Below is a small trained network, with its code and all its weights. Each question gives an input and a target symbol and asks what happens when units are switched off, that is, made to give their printed mean instead of their output.

import numpy as np


def w(rows, s, z=0):
    codes = np.array(rows[::2]) - 128.0
    scale = np.full(codes.shape[1], s)
    scale[-1] = z or s
    return codes * scale


def f(y):
    return np.maximum(y, 0)


def softmax(a):
    e = np.exp(a - a.max(-1, keepdims=True))
    return e / e.sum(-1, keepdims=True)


def log_softmax(a):
    a = a - a.max(-1, keepdims=True)
    return a - np.log(np.exp(a).sum(-1, keepdims=True))


def net(x, mask):
    ids = ['δζθλπφ'.index(c) for c in x.split()]
    T = len(ids)
    res = E[ids] + P[:T]
    u = 0
    for l in range(2):
        r = res
        for j in range(2):
            rows = slice(4 * j, 4 * j + 4)
            q, k, v = (r @ M[l][rows].T for M in (Q, K, V))
            z = softmax(np.where(np.tri(T) > 0, q @ k.T / 4**0.5, -1e9)) @ v
            o = O[l][rows]
            res = res + np.where(mask[u + j], z, o[:, -1]) @ o[:, :-1]
        u += 2
        y = f(res @ A[l][:, :-1].T + A[l][:, -1])
        res = res + np.where(mask[u : u + 16], y, B[l][:, -1]) @ B[l][:, :-1]
        u += 16
    return log_softmax(res[-1] @ U[:, :-1].T + U[:, -1])


Q, K, V, O, A, B = {}, {}, {}, {}, {}, {}
E = w([
[224,128,29,125,191],'δ',
[158,124,4,127,176],'ζ',
[180,145,195,174,209],'θ',
[89,225,80,140,97],'λ',
[30,94,57,142,163],'π',
[165,41,155,108,128],'φ',
],0.021)
P = w([
[117,179,119,7,238],'0',
[120,162,114,30,205],'1',
[112,149,112,60,179],'2',
[112,137,108,89,155],'3',
[111,119,103,115,133],'4',
[111,105,100,143,111],'5',
[108,89,97,167,93],'6',
[110,76,100,194,77],'7',
[114,58,97,218,62],'8',
[113,43,99,244,48],'9',
],0.012)
Q[0] = w([
[93,159,249,92,67],'L0H0',
[73,148,146,151,112],'L0H0',
[132,115,98,143,72],'L0H0',
[136,141,164,180,146],'L0H0',
[171,93,42,152,189],'L0H1',
[151,107,177,69,112],'L0H1',
[119,227,207,198,167],'L0H1',
[64,175,77,106,131],'L0H1',
],0.015)
K[0] = w([
[105,171,107,5,197],'L0H0',
[154,134,110,85,115],'L0H0',
[139,126,107,159,104],'L0H0',
[120,137,140,118,182],'L0H0',
[122,98,131,202,73],'L0H1',
[151,106,109,85,182],'L0H1',
[133,190,168,92,191],'L0H1',
[85,137,143,44,78],'L0H1',
],0.021)
V[0] = w([
[108,97,183,97,128],'L0H0',
[151,76,111,48,33],'L0H0',
[122,100,191,88,170],'L0H0',
[152,97,206,81,112],'L0H0',
[182,89,123,153,198],'L0H1',
[182,36,90,206,104],'L0H1',
[255,206,104,2,87],'L0H1',
[109,168,94,221,210],'L0H1',
],0.0061)
O[0] = w([
[97,171,50,169,163,72],'L0H0',
[88,174,173,159,245,73],'L0H0',
[75,123,93,184,104,122],'L0H0',
[33,119,61,161,151,39],'L0H0',
[152,207,175,167,22,201],'L0H1',
[175,229,91,61,140,166],'L0H1',
[223,101,111,241,40,51],'L0H1',
[134,103,188,3,84,253],'L0H1',
],0.0051,0.0044)
A[0] = w([
[100,111,111,208,116,57],'L0N0',
[150,135,153,142,80,113],'L0N1',
[175,144,148,169,109,103],'L0N2',
[105,171,132,102,106,81],'L0N3',
[159,45,135,111,151,77],'L0N4',
[66,148,122,185,165,2],'L0N5',
[119,90,156,196,41,147],'L0N6',
[147,56,125,135,71,107],'L0N7',
[108,136,150,189,70,126],'L0N8',
[145,168,92,187,97,86],'L0N9',
[129,70,145,135,88,80],'L0N10',
[104,191,81,188,180,94],'L0N11',
[126,85,89,188,183,77],'L0N12',
[188,163,97,126,67,91],'L0N13',
[179,98,103,143,154,32],'L0N14',
[157,249,136,68,159,140],'L0N15',
],0.012,0.0097)
B[0] = w([
[165,162,102,94,57,133],'L0N0',
[80,128,153,111,135,152],'L0N1',
[56,63,170,112,105,178],'L0N2',
[161,89,137,158,85,137],'L0N3',
[117,63,126,56,181,194],'L0N4',
[56,162,89,160,65,142],'L0N5',
[123,161,119,51,221,166],'L0N6',
[178,103,125,230,109,180],'L0N7',
[123,178,142,95,187,145],'L0N8',
[61,126,101,90,104,180],'L0N9',
[145,135,117,95,70,137],'L0N10',
[84,245,66,147,203,188],'L0N11',
[107,96,105,103,200,184],'L0N12',
[106,134,143,211,182,243],'L0N13',
[1,110,139,131,171,205],'L0N14',
[116,180,186,213,122,255],'L0N15',
],0.008,0.0062)
Q[1] = w([
[243,76,167,94,36],'L1H0',
[139,206,182,10,164],'L1H0',
[141,106,108,5,128],'L1H0',
[89,112,223,169,245],'L1H0',
[114,184,121,127,68],'L1H1',
[115,131,66,82,221],'L1H1',
[150,143,2,95,24],'L1H1',
[138,19,111,162,116],'L1H1',
],0.011)
K[1] = w([
[97,247,102,186,161],'L1H0',
[92,59,76,142,139],'L1H0',
[5,142,153,95,98],'L1H0',
[141,112,86,124,25],'L1H0',
[105,97,136,172,233],'L1H1',
[128,91,146,66,64],'L1H1',
[105,118,226,106,217],'L1H1',
[157,245,160,124,114],'L1H1',
],0.012)
V[1] = w([
[61,89,133,83,48],'L1H0',
[58,109,227,108,149],'L1H0',
[254,149,196,195,204],'L1H0',
[148,195,85,133,114],'L1H0',
[117,46,58,199,114],'L1H1',
[168,111,57,72,106],'L1H1',
[177,129,130,111,187],'L1H1',
[66,130,179,218,127],'L1H1',
],0.0072)
O[1] = w([
[15,89,164,79,165,47],'L1H0',
[65,99,254,156,75,251],'L1H0',
[199,60,64,163,21,28],'L1H0',
[125,170,107,129,125,7],'L1H0',
[216,125,126,112,101,207],'L1H1',
[151,123,52,198,156,67],'L1H1',
[112,107,148,173,125,223],'L1H1',
[144,178,201,18,95,181],'L1H1',
],0.0065,0.0026)
A[1] = w([
[105,219,102,153,100,22],'L1N0',
[82,137,95,201,131,152],'L1N1',
[125,149,187,94,135,126],'L1N2',
[76,98,89,72,144,9],'L1N3',
[170,33,142,107,115,254],'L1N4',
[173,139,149,44,69,77],'L1N5',
[158,71,126,132,65,52],'L1N6',
[144,65,145,158,129,139],'L1N7',
[164,78,127,149,147,199],'L1N8',
[82,61,104,142,96,100],'L1N9',
[172,105,122,151,76,173],'L1N10',
[136,87,79,71,169,140],'L1N11',
[100,143,183,184,35,216],'L1N12',
[169,46,205,137,61,115],'L1N13',
[77,195,132,151,2,108],'L1N14',
[169,123,209,138,124,162],'L1N15',
],0.013,0.0076)
B[1] = w([
[99,67,176,112,88,171],'L1N0',
[198,141,135,75,114,229],'L1N1',
[189,94,167,147,134,209],'L1N2',
[213,121,137,186,153,240],'L1N3',
[108,93,151,124,46,235],'L1N4',
[173,106,135,174,156,160],'L1N5',
[99,158,152,65,202,174],'L1N6',
[133,89,104,121,105,184],'L1N7',
[144,128,85,106,113,211],'L1N8',
[154,184,97,102,140,170],'L1N9',
[131,111,255,159,176,218],'L1N10',
[62,175,132,152,109,247],'L1N11',
[123,213,202,102,129,210],'L1N12',
[67,144,16,170,150,219],'L1N13',
[138,93,87,19,142,167],'L1N14',
[79,169,62,158,97,200],'L1N15',
],0.0098,0.012)
U = w([
[232,153,132,160,112,95],'δ',
[137,225,12,96,176,67],'ζ',
[89,251,139,182,70,99],'θ',
[137,192,151,3,92,139],'λ',
[94,145,144,110,204,109],'π',
[68,83,74,96,102,255],'φ',
],0.0053,0.0041)

Each question gives the input, a string of symbols that net reads in full, and the target symbol t.
The units are the heads (4 rows each of Q, K, V and O) and the neurons (one row each of A and B). Each row of codes is followed by its name. A weight is (code - 128) times the scale printed after its matrix; where a second scale follows, it is the last column's (O, A, B and U).
mask holds one flag per unit, layer by layer, with each layer's heads first. A switched-off unit (its flag False) gives its mean, the last column of its rows in O or B, instead of its output. The means were averaged over made-up inputs and are rounded, as every weight is.
A unit's drop is (log p(t) with every unit on - log p(t) with that unit switched off) / (log p(t) with every unit on - log p(t) with every unit switched off).
The circuit of an input: a set's keep is (log p(t) with only the set's units on - log p(t) with every unit switched off) / (log p(t) with every unit on - log p(t) with every unit switched off). Starting from the 12 units with the biggest drops (on a tie, the unit counted first), units are removed one at a time, each time the one whose removal leaves the highest keep (on an exact tie, the one counted first), for as long as the keep stays at least 0.8.
units of the circuit, in order: the units of the circuit, biggest drop first
k most important neurons: the k neurons with the biggest drops, biggest first
top k neurons in layer l: the k neurons of layer l with the biggest drops, biggest first
which heads matter: for each layer, one digit per head in row order, 1 if its drop is at least 0.15 and else 0, layers parted by /
input ζ π π λ, target λ: top 2 neurons in layer 1 => [L1N14 L1N3]
input λ π δ ζ, target π: units of the circuit, in order => [L1H0 L0H1]
input λ δ ζ δ λ δ λ ζ δ, target φ: which heads matter => 10 / 00
input δ φ δ π θ π ζ, target π: which heads matter => 11 / 10
input φ π δ δ δ, target θ: which heads matter => 11 / 01
input φ λ ζ φ δ λ π π π, target π: which heads matter => 11 / 10
input δ θ π π φ, target φ: 4 most important neurons => [L0N7 L0N11 L0N14 L0N9]
input θ ζ ζ δ, target δ: units of the circuit, in order => [L0H1 L1H0]
input δ ζ φ δ φ, target δ: units of the circuit, in order => [L1H0 L0H1]
input π δ δ, target π: units of the circuit, in order => [L1H0 L0H1]
input θ φ π π ζ θ, target φ: 2 most important neurons => [L0N7 L0N6]
input π φ π ζ θ ζ π δ φ, target π: units of the circuit, in order => [L1H0 L0N6]
input ζ π λ θ δ ζ λ λ, target ζ: units of the circuit, in order => [L0N6 L1H0]
input φ δ δ δ ζ δ, target δ: which heads matter => 11 / 10
input δ δ δ λ π δ λ, target π: units of the circuit, in order => [L0H1 L0N6 L0N15 L1H0]
input δ δ θ ζ δ δ δ δ, target θ: which heads matter => 11 / 10
input π π λ λ δ φ ζ δ θ λ, target δ: which heads matter => 11 / 11
input π δ θ δ θ, target δ: units of the circuit, in order => [L1H0]
input δ φ δ δ θ φ ζ δ δ θ, target φ: which heads matter => 10 / 10
input δ δ θ ζ θ φ δ θ ζ, target λ: which heads matter => 01 / 10
input φ δ π θ ζ δ δ φ δ θ, target ζ: which heads matter => 11 / 11
input φ π φ δ θ δ δ π φ λ, target λ: which heads matter => 00 / 00
input θ π δ φ λ ζ ζ δ λ, target ζ: 4 most important neurons => [L0N6 L0N15 L0N4 L0N8]
input π π δ ζ φ δ φ, target δ: top 3 neurons in layer 0 => [L0N14 L0N11 L0N13]
